Below is a small trained network, with its code and all its weights. Each question gives an input and a class and asks what happens when units are switched off, that is, made to give their printed mean instead of their output.

import numpy as np


def w(rows, s, z=0):
    codes = np.array(rows[::2]) - 128.0
    scale = np.full(codes.shape[1], s)
    scale[-1] = z or s
    return codes * scale


def f(y):
    return y / 2 * (1 + np.tanh(0.7978845608 * (y + 0.044715 * y**3)))


def log_softmax(a):
    a = a - a.max(-1, keepdims=True)
    return a - np.log(np.exp(a).sum(-1, keepdims=True))


def net(x, mask):
    res = np.array(x, float).reshape(1, 4) / 4 @ E
    y = f(res @ A[0][:, :-1].T + A[0][:, -1])
    res = res + np.where(mask, y, B[0][:, -1]) @ B[0][:, :-1]
    return log_softmax(res[-1] @ U[:, :-1].T + U[:, -1])


A, B = {}, {}
E = w([
[247,176,109,73,194,241],'x0',
[133,124,126,139,128,129],'x1',
[5,218,186,197,202,181],'x2',
[212,188,254,196,62,128],'x3',
],0.0062)
A[0] = w([
[74,88,22,47,203,140,48],'n1',
[183,167,140,85,180,209,117],'n2',
[228,202,249,206,41,101,228],'n3',
[212,35,25,40,31,93,106],'n4',
[45,185,124,187,185,170,56],'n5',
[233,46,85,88,10,65,144],'n6',
[25,42,22,91,186,162,146],'n7',
[51,216,131,164,177,157,101],'n8',
[157,13,94,157,1,30,169],'n9',
[68,79,32,48,201,142,123],'n10',
[188,170,155,45,178,204,254],'n11',
[51,203,136,165,199,148,74],'n12',
[198,172,117,60,191,179,66],'n13',
[55,198,122,172,205,151,78],'n14',
[39,57,159,189,46,73,84],'n15',
[194,166,106,99,178,204,72],'n16',
[42,73,154,222,74,30,72],'n17',
[195,158,106,78,182,200,63],'n18',
],0.006,0.0043)
B[0] = w([
[109,49,220,112,84,220,180],'n1',
[58,213,69,81,50,112,177],'n2',
[68,66,121,195,74,253,254],'n3',
[223,230,211,149,230,144,227],'n4',
[202,194,218,99,227,83,161],'n5',
[138,230,195,178,237,160,226],'n6',
[71,109,98,144,109,253,214],'n7',
[194,210,221,160,228,146,172],'n8',
[87,222,92,103,190,164,219],'n9',
[101,71,93,151,121,245,200],'n10',
[68,187,43,172,116,118,235],'n11',
[159,218,159,114,211,133,166],'n12',
[50,226,129,70,93,129,166],'n13',
[168,181,222,116,233,128,166],'n14',
[65,229,82,29,93,108,174],'n15',
[56,218,82,27,48,76,165],'n16',
[21,235,79,15,100,107,182],'n17',
[50,228,83,27,77,88,166],'n18',
],0.006,0.007)
U = w([
[194,179,187,139,254,116,79],'0',
[48,190,74,39,66,54,46],'1',
[105,124,102,197,154,151,255],'2',
[98,54,148,185,95,223,164],'3',
[171,66,53,218,147,51,182],'4',
[211,9,97,121,103,53,1],'5',
],0.0067,0.0047)

Each question gives the input, the list of numbers given to net, and the class t.
The units are the neurons (one row each of A and B). Each row of codes is followed by its name. A weight is (code - 128) times the scale printed after its matrix; where a second scale follows, it is the last column's (A, B and U).
mask holds one flag per neuron, in row order. A switched-off neuron (its flag False) gives its mean, the last column of its row in B, instead of its output. The means were averaged over made-up inputs and are rounded, as every weight is.
A unit's drop is (log p(t) with every unit on - log p(t) with that unit switched off) / (log p(t) with every unit on - log p(t) with every unit switched off).
The circuit of an input: a set's keep is (log p(t) with only the set's units on - log p(t) with every unit switched off) / (log p(t) with every unit on - log p(t) with every unit switched off). Starting from the 12 units with the biggest drops (on a tie, the unit counted first), units are removed one at a time, each time the one whose removal leaves the highest keep (on an exact tie, the one counted first), for as long as the keep stays at least 0.8.
circuit, biggest first: the units of the circuit, biggest drop first
k most important neurons: the k neurons with the biggest drops, biggest first
drop of u: that unit's drop, to one decimal
input [6,4,-8,-8], class 0: circuit, biggest first => n4
input [-3,-1,4,-1], class 0: circuit, biggest first => n3; n8; n11
input [-5,6,-2,-7], class 3: circuit, biggest first => n7; n1
input [0,-6,-5,-8], class 3: circuit, biggest first => n1; n10
input [-6,-3,6,2], class 0: circuit, biggest first => n8; n5
input [-8,5,2,5], class 1: 2 most important neurons => n17; n15
input [-6,0,5,1], class 1: 4 most important neurons => n17; n15; n4; n6
input [-5,1,-6,-8], class 3: 3 most important neurons => n7; n1; n10
input [-2,0,-6,5], class 0: 2 most important neurons => n6; n4
input [3,2,-2,3], class 4: drop of n10 => 0.1
input [0,1,0,-3], class 4: drop of n3 => 0.4
input [1,-6,7,-6], class 0: drop of n3 => 0.2
